Moves between states:
Z934 m Z550
Z934 d Z198
Z934 f Z794
Z934 l Z608
Z934 v Z573
Z87 q Z958
Z87 m Z974
Z87 d Z596
Z87 f Z99
Z87 l Z164
Z87 v Z626
Z573 m Z655
Z573 d Z252
Z573 f Z369
Z573 l Z934
Z573 v Z608
Z757 q Z219
Z757 m Z984
Z757 d Z597
Z757 f Z946
Z757 l Z104
Z757 v Z195
Z369 m Z254
Z369 d Z780
Z369 f Z91
Z369 l Z794
Z369 v Z584
Z575 q Z571
Z575 m Z634
Z575 d Z975
Z575 f Z475
Z575 l Z958
Z575 v Z316
Z608 m Z571
Z608 d Z30
Z608 f Z584
Z608 l Z573
Z608 v Z934
Z27 q Z732
Z27 m Z188
Z27 d Z219
Z27 f Z847
Z27 l Z123
Z27 v Z802
Z794 m Z404
Z794 d Z88
Z794 f Z732
Z794 l Z584
Z794 v Z369
Z732 m Z520
Z732 d Z669
Z732 f Z934
Z732 l Z630
Z732 v Z91
Z751 q Z389
Z751 m Z99
Z751 d Z940
Z751 f Z741
Z751 l Z245
Z751 v Z105
Z195 q Z24
Z195 m Z741
Z195 d Z274
Z195 f Z974
Z195 l Z757
Z195 v Z104
Z188 q Z520
Z188 m Z219
Z188 d Z27
Z188 f Z316
Z188 l Z464
Z188 v Z856
Z550 m Z198
Z550 d Z934
Z550 f Z404
Z550 l Z571
Z550 v Z655
Z780 m Z369
Z780 d Z254
Z780 f Z375
Z780 l Z88
Z780 v Z828
Z584 m Z966
Z584 d Z828
Z584 f Z630
Z584 l Z369
Z584 v Z794
Z123 q Z630
Z123 m Z464
Z123 d Z309
Z123 f Z975
Z123 l Z802
Z123 v Z27
Z696 q Z574
Z696 m Z888
Z696 d Z245
Z696 f Z597
Z696 l Z414
Z696 v Z99
Z256 m Z777
Z256 d Z630
Z256 f Z571
Z256 l Z544
Z256 v Z520
Z847 q Z934
Z847 m Z316
Z847 d Z208
Z847 f Z905
Z847 l Z975
Z847 v Z819
Z975 q Z608
Z975 m Z575
Z975 d Z634
Z975 f Z917
Z975 l Z819
Z975 v Z847
Z715 q Z366
Z715 m Z105
Z715 d Z414
Z715 f Z104
Z715 l Z940
Z715 v Z888
Z414 q Z475
Z414 m Z715
Z414 d Z105
Z414 f Z818
Z414 l Z99
Z414 v Z696
Z19 q Z88
Z19 m Z905
Z19 d Z574
Z19 f Z219
Z19 l Z366
Z19 v Z535
Z208 q Z198
Z208 m Z847
Z208 d Z316
Z208 f Z19
Z208 l Z634
Z208 v Z581
Z104 q Z309
Z104 m Z851
Z104 d Z818
Z104 f Z388
Z104 l Z195
Z104 v Z757
Z917 q Z584
Z917 m Z475
Z917 d Z366
Z917 f Z123
Z917 l Z389
Z917 v Z905
Z544 m Z375
Z544 d Z91
Z544 f Z655
Z544 l Z520
Z544 v Z256
Z375 m Z91
Z375 d Z544
Z375 f Z252
Z375 l Z669
Z375 v Z777
Z669 m Z732
Z669 d Z520
Z669 f Z198
Z669 l Z777
Z669 v Z375
Z578 q Z847
Z578 m Z164
Z578 d Z946
Z578 f Z245
Z578 l Z928
Z578 v Z596
Z105 q Z917
Z105 m Z414
Z105 d Z715
Z105 f Z851
Z105 l Z751
Z105 v Z245
Z219 q Z669
Z219 m Z27
Z219 d Z188
Z219 f Z208
Z219 l Z309
Z219 v Z24
Z630 m Z256
Z630 d Z777
Z630 f Z608
Z630 l Z91
Z630 v Z732
Z596 q Z819
Z596 m Z87
Z596 d Z974
Z596 f Z751
Z596 l Z578
Z596 v Z928
Z24 q Z375
Z24 m Z802
Z24 d Z856
Z24 f Z581
Z24 l Z219
Z24 v Z309
Z741 q Z802
Z741 m Z274
Z741 d Z195
Z741 f Z596
Z741 l Z984
Z741 v Z851
Z626 q Z575
Z626 m Z388
Z626 d Z928
Z626 f Z414
Z626 l Z87
Z626 v Z164
Z404 m Z88
Z404 d Z794
Z404 f Z520
Z404 l Z966
Z404 v Z254
Z88 m Z794
Z88 d Z404
Z88 f Z669
Z88 l Z828
Z88 v Z780
Z254 m Z780
Z254 d Z369
Z254 f Z544
Z254 l Z404
Z254 v Z966
Z464 q Z256
Z464 m Z309
Z464 d Z123
Z464 f Z575
Z464 l Z856
Z464 v Z188
Z366 q Z828
Z366 m Z917
Z366 d Z475
Z366 f Z309
Z366 l Z535
Z366 v Z19
Z581 q Z252
Z581 m Z819
Z581 d Z958
Z581 f Z535
Z581 l Z208
Z581 v Z634
Z958 q Z655
Z958 m Z581
Z958 d Z819
Z958 f Z877
Z958 l Z316
Z958 v Z575
Z274 q Z856
Z274 m Z195
Z274 d Z741
Z274 f Z87
Z274 l Z597
Z274 v Z818
Z928 q Z975
Z928 m Z626
Z928 d Z388
Z928 f Z105
Z928 l Z596
Z928 v Z578
Z946 q Z208
Z946 m Z578
Z946 d Z164
Z946 f Z888
Z946 l Z388
Z946 v Z974
Z475 q Z966
Z475 m Z366
Z475 d Z917
Z475 f Z464
Z475 l Z877
Z475 v Z574
Z856 q Z544
Z856 m Z24
Z856 d Z802
Z856 f Z958
Z856 l Z188
Z856 v Z464
Z818 q Z464
Z818 m Z104
Z818 d Z851
Z818 f Z626
Z818 l Z274
Z818 v Z597
Z634 q Z30
Z634 m Z975
Z634 d Z575
Z634 f Z366
Z634 l Z581
Z634 v Z208
Z984 q Z27
Z984 m Z597
Z984 d Z757
Z984 f Z578
Z984 l Z851
Z984 v Z741
Z974 q Z581
Z974 m Z596
Z974 d Z87
Z974 f Z940
Z974 l Z946
Z974 v Z388
Z819 q Z573
Z819 m Z958
Z819 d Z581
Z819 f Z389
Z819 l Z847
Z819 v Z975
Z316 q Z550
Z316 m Z208
Z316 d Z847
Z316 f Z574
Z316 l Z575
Z316 v Z958
Z802 q Z91
Z802 m Z856
Z802 d Z24
Z802 f Z819
Z802 l Z27
Z802 v Z123
Z99 q Z877
Z99 m Z940
Z99 d Z751
Z99 f Z274
Z99 l Z696
Z99 v Z414
Z597 q Z188
Z597 m Z757
Z597 d Z984
Z597 f Z164
Z597 l Z818
Z597 v Z274
Z888 q Z19
Z888 m Z245
Z888 d Z696
Z888 f Z757
Z888 l Z715
Z888 v Z940
Z655 m Z252
Z655 d Z573
Z655 f Z254
Z655 l Z550
Z655 v Z571
Z877 q Z254
Z877 m Z535
Z877 d Z389
Z877 f Z856
Z877 l Z574
Z877 v Z475
Z851 q Z123
Z851 m Z818
Z851 d Z104
Z851 f Z928
Z851 l Z741
Z851 v Z984
Z777 m Z630
Z777 d Z256
Z777 f Z30
Z777 l Z375
Z777 v Z669
Z520 m Z669
Z520 d Z732
Z520 f Z550
Z520 l Z256
Z520 v Z544
Z389 q Z369
Z389 m Z877
Z389 d Z535
Z389 f Z802
Z389 l Z905
Z389 v Z917
Z535 q Z780
Z535 m Z389
Z535 d Z877
Z535 f Z24
Z535 l Z19
Z535 v Z366
Z966 m Z828
Z966 d Z584
Z966 f Z256
Z966 l Z254
Z966 v Z404
Z164 q Z316
Z164 m Z946
Z164 d Z578
Z164 f Z696
Z164 l Z626
Z164 v Z87
Z245 q Z905
Z245 m Z696
Z245 d Z888
Z245 f Z984
Z245 l Z105
Z245 v Z751
Z198 m Z934
Z198 d Z550
Z198 f Z88
Z198 l Z30
Z198 v Z252
Z388 q Z634
Z388 m Z928
Z388 d Z626
Z388 f Z715
Z388 l Z974
Z388 v Z946
Z571 m Z30
Z571 d Z608
Z571 f Z966
Z571 l Z655
Z571 v Z550
Z309 q Z777
Z309 m Z123
Z309 d Z464
Z309 f Z634
Z309 l Z24
Z309 v Z219
Z30 m Z608
Z30 d Z571
Z30 f Z828
Z30 l Z252
Z30 v Z198
Z828 m Z584
Z828 d Z966
Z828 f Z777
Z828 l Z780
Z828 v Z88
Z574 q Z404
Z574 m Z19
Z574 d Z905
Z574 f Z188
Z574 l Z475
Z574 v Z877
Z252 m Z573
Z252 d Z655
Z252 f Z780
Z252 l Z198
Z252 v Z30
Z905 q Z794
Z905 m Z574
Z905 d Z19
Z905 f Z27
Z905 l Z917
Z905 v Z389
Z91 m Z544
Z91 d Z375
Z91 f Z573
Z91 l Z732
Z91 v Z630
Z940 q Z535
Z940 m Z751
Z940 d Z99
Z940 f Z195
Z940 l Z888
Z940 v Z715

The rows follow the links: the fewer symbols apart two states are, the more alike their rows tend to be.

Each row is also shifted at random along 4 hidden directions that mean nothing.

Each row, then its state:
[ 10   3   7  -1 -12   6  -8   8  -6 -11 -10  -4 -23   7 -18  -3   0  -9 -15  -7   0  30  -2  24   7 -22 -11   3   6   6  26  -5 -20  -4  -5   3   4  20  12  20 -30] -> Z208
[-35 -12  18  -9 -22  -1  -2   4  -1   3   4 -11  -9 -15 -22  16  -9 -21 -13   0  -2  14  11   0 -12 -34 -28 -15  -1 -16   8   1   9  26   8  -5  -3  24  20   2  10] -> Z847
[ 35  13  28  14  -1  -3  -5 -34 -12  15 -15  17   0 -10 -14 -36  23  12 -13   1  -1  30  -4  15   5   4 -11   6   7 -21  18  -5  -1  16  12 -10   3 -14 -25  -2  12] -> Z198
[ -2   1 -23  -2  12 -24 -21 -23  -2 -20   3   7   6  -3 -13 -48  24   0  14 -19 -17  10 -12 -22  -2  -4  26 -16   1  -1 -11   5  18   2  -3 -13  -7 -38 -10 -11  -4] -> Z575
[ 20  -6 -24 -13   6  -2   8 -20   3 -18  15 -17  -9  12  -1 -14  18  -1  24   2 -15  24   6  -5 -11  31   5  -7 -10   7   0   2  -8 -18 -12 -27   6 -14  -2   6 -26] -> Z475
[-23 -12 -21  23 -27   7  -5   1   7  11   6  -7 -14  17  21 -14  14   2 -16  16   6  -8 -22 -20  -8  13  -8   5  -7  11 -23   2 -25  -3 -19   1   3   0  -6   0  14] -> Z630
[ 28 -13  14  -2  27  -2   3   9   0  11  -4  -8  35 -12  24  37 -20 -14 -28 -14   6   3   6   4   8  16  48  12  18   8  15  -1  15 -14  34  31  12  33  21  -8  40] -> Z104
[ -5  13  21  11  -8  -5 -18  26  14  -9  12  23   8   2 -17  19  -5 -24 -11 -22  22 -25   6  20  -5 -17   5 -14   6  -3  13  17  25   7  22  10  -8  -5  15  10  17] -> Z946
[  1  10  16  20 -15   0   9  15 -13   3   5  22 -24  17  -8 -20   2  29 -11  10  15  13  -4  11  21  -6  -7  -1   0 -27   7 -14 -11   6 -11   9  21   4 -10   4 -18] -> Z252
[ 30 -10   8   4   7   5  -7   6 -14 -14  -3   4   3   9   4   9   3   6  15  -5  -5   8 -12  11  12  -7   4  -2  15  -7   7 -26  12 -15 -12   2   9  -7  23  12 -21] -> Z974
[ 17  17  -3  14   9  -8   2  14 -16  -1 -10  16   1 -10  27   9  -2  20   8  16  18  25 -16  12  -3   0   1   7  11  14  -2 -14  -5  -9 -14  11  16  -8  -6   9   5] -> Z24
[  7  -2  -6 -32  13   2  19 -25   2  -7 -16 -24   4  -4  -2 -16 -18 -12  17  -8 -15  21   5  20  -8   6  -6  -5 -10  12  26   6   0   3  11  -1  -3  24  -6   3 -17] -> Z574
[-31  -8 -20   1  -4  -6   6  -4  21   9  -7 -11 -13  18   8  -9   3  -3 -21   9  -6  16  -4  -5 -10  29  18 -10  -9   6  -5   9  -2 -22 -17  -6  20  17   0   5  -2] -> Z256
[  2  -6   5  -7  16   7  -1  -2  14   0   2 -10  13  -5 -11  19  -1 -20  23 -16  -7 -21   3   4 -11   6  -3  -8   2 -12 -13  21   2   7   6 -14 -14  -6  14 -11 -20] -> Z696
[ -5  -1 -21   2   9  -3  26   2   2  -8 -17   1  12  -3  28   0 -33  -1   6  20  10  11   8   1 -10   1  16   2  22   8  -1  -1  -1   1  -7  12  13   3   1 -11   9] -> Z856
[-16  13 -20  -3  21 -12  12 -12 -11 -15   0  14  -6   1 -14 -36   4  21  24  13  -8  17 -10   7 -14 -17  -2  -4  11   0  -2 -22   1 -11   0 -16   6 -43  -4   3 -28] -> Z958
[  5   2 -17 -10  26   2   3   3  -1 -25   7  14  -2  10 -10   5   5  23  25 -18  -7 -13 -12  -5 -15   2  11  -2  -2  -6 -37  -7  -3   0  -6  -7 -16 -41   8   0 -38] -> Z99
[ 26  -4 -14 -11   6  18  16  30  -2 -16   8  -9  -5   8  -3  29 -15   5  16  -3  -2  -1  11  18   8   1  -4 -10  -8   6  -2  -4   6 -30   2   4 -11  30  28  21 -24] -> Z940
[-32  20 -14   1  26  -8   1 -20  13   2 -31  22  36 -28   8   3  -1 -13 -27  -2  11   7 -20  11 -18  -1  21  29   8  17   5  34  29  37  10   2  -2 -17   0 -20  22] -> Z188
[ 12   1   2  -2   5   6 -10  14  11 -11  21  11  24 -19  -1  25   5  18  23  -2   5 -36  13 -25  -2  -3   2  -3  -3  -6 -26   6  23  31   2  14 -23 -34  -3 -24  14] -> Z751
[-41   0 -16  19   7  -9 -29  10  12 -19  26  25   4  23 -16   4   3 -17   0 -21  12 -18  -1  -7  -4   7  19 -19   1   3 -11  -5  13 -13   7 -10  -4 -48  13 -24   2] -> Z626
[ 17 -28 -36 -37  27   2  -1 -30 -14 -18   7 -22   3  -5  13 -13  17   2  18   8 -19  20 -16 -13  21  -3  16  11 -20  12  28 -19 -32 -25  11  15  -4  13   0  26 -18] -> Z917
[  3 -24 -10   3 -17   3 -15  -7  -4   6  16  -1 -37  22  -4 -25  28   0  -4   9 -15  12 -18 -17  25   4 -20  -3   1 -11  -5 -15 -21 -15 -18  -2   2 -15 -11   9 -18] -> Z608
[ 39  10  -6   7   0  -1  15  -7 -11   3 -19   6 -10   1  16 -14  16  43 -11  17  11  10 -35   8  -1   9   6  30   9  13   5 -12 -26  -5 -17  -3  16 -25 -33   5  -7] -> Z375
[-57   6  12  -3 -22   6   8  27  14   8  -4  17 -15  19 -21 -14  -3 -12 -14 -10   2  -7  -4   9 -16   0 -14 -14  -9 -12 -13   9  -5   9 -18 -33   7  -4   4   8 -15] -> Z550
[ 15 -21  18  -8  13  -7 -24  -4  -3  -9  -5  -5  13 -12 -15  12  10 -10  -7 -22  -8  -9  -7  -2  11 -22  -7  11  10  -2   6 -10   0   2  25  -4  -8  -7  36   5  -6] -> Z578

Start, symbols taken left to right, then the state you end at.
Answers are names.
[  9  23  17  -9   5   0  -2  13 -11 -18  -1  13 -11   1  -5  -6 -13  13   7  -1  15  25   5  10  24 -26  19   4   5   5  25 -31   3 -10   9  13  17   9   2  16  -7]
v l: Z581
[ 43  22  22   5 -28  20 -10   2   0 -10   1 -23 -19 -20   4  10  16  -8  33   7  -9  17  44  19 -27   0 -41 -42 -11  -4  16  23   2   6 -21 -23 -32   5 -12   5  -3]
v m m: Z877
[ -1   0 -14  -7  26   3  -9 -11   0 -12  19 -14   3   7   1  17   2  -5  19 -13 -12  -7  -1  -2   6  25  16 -16 -13  13  -7   5  -7 -10   2 -12  -7  -6  24  14 -35]
v q v: Z877
[-33   7  -4 -21   6  -3   9  -8  22 -18  -9  -5  -4   0 -22   1 -21 -21 -11   3   1  23  -7  19 -16  -9   2  -2  -3  -3  30  -8   3 -15   7  -4   8  21  25  27 -36]
v l m: Z208
[  1  15 -25 -26  40  -9  35 -20 -11 -10 -12   5  45  -9  12 -13  -1  20  26  -7  -4  13  -2   3  10   2  32  29 -11   6  15   2 -11  11  22   8  -6 -30  -3 -14  -6]
v m f: Z309
[-14   6   2  17 -29  -6 -19  10 -12 -14  11 -14 -28  16   0  -3   0 -12 -10  -2   6  21  29   5  19  12 -14 -31   1  -8  28   3  21 -12 -11  16  14  13  17  14   7]
q f: Z828
[  5  10  25   3 -18  -7 -23 -11 -19  13   2  21  -1   6  -4 -15  11   1 -11   2   2  13   1 -16  14  12  12   8   0  -8  -5  15   8 -11   3  15  10 -10 -29  -8  12]
f m v: Z794
[ -9  13   3 -20   6   3  22 -18  -1   5 -18 -17  -3  14  -9 -14 -13  -2  -2  11 -20  -1   0  21  -9  14  -6   0 -33 -10  12  -8 -16  -8   0 -11  -1  29 -15  12 -30]
v d: Z369
[ -4 -15   2  -2  19  -1  -1   6  10 -18  17  13   2  -4  -9  14 -19   7   3  -8   4 -20  -8 -20  26 -14  13   9  14 -13   0 -30   7   3  -4  -2   3  -5  31  -6   4]
f f d: Z195
[-12  -5 -11  25  10 -11  -8   5  25  -3  14   1  -1  14  -1  17   3 -11   0  -8  -5 -11  -4   0 -20  24   2 -12  16   9 -33   4  13 -11 -15 -18  -4  -6  22 -16   2]
f d: Z928
[-24  -1  15  -2   6   2 -11   3  15 -10   7  -5  21  -7 -25  19 -26 -29 -17 -20 -12 -16  24  13 -11  -9  -1  -5  14 -24   1  -1  29   1  20   0  -6  19  33 -13   4]
q v l: Z316
[ 38 -17 -13   9   9 -11 -26  -5   8  -2   8  -7   5   7  -1   7  31  -9   7  -4  -5  -5 -15 -30   1   8  13  16  19  14 -14 -15  -6   4  -8   1 -16 -29  -4 -11   9]
d v: Z757
[ 22  12 -25 -16  17  -2  -6  -1  -5  -8   6  12   6   6  24   4  21   7  13 -11  -4  10  14   1  12  16  10  -9 -27  11  16  23   1  -9   4   7   0 -10 -19  17  14]
d v: Z574
[-34   5  -2  16 -19  13  11   6 -15  16  10   9  -6   6  -8  -4  -1  12  -2  26   9 -12  -2 -14   8 -18 -17  14  -2 -13 -14  -9  -1   5  -9   8   2  -7 -12 -19  10]
v f: Z584
[-60   2  22   0 -27   2  -7  10   8  11   2   9  -9   8 -23   3   1 -13 -34   4   2 -22  -3   2   1  -9 -17  -6  -6 -14   0  -9 -10  16   7  -6   0   6  -1   2   1]
l v: Z934
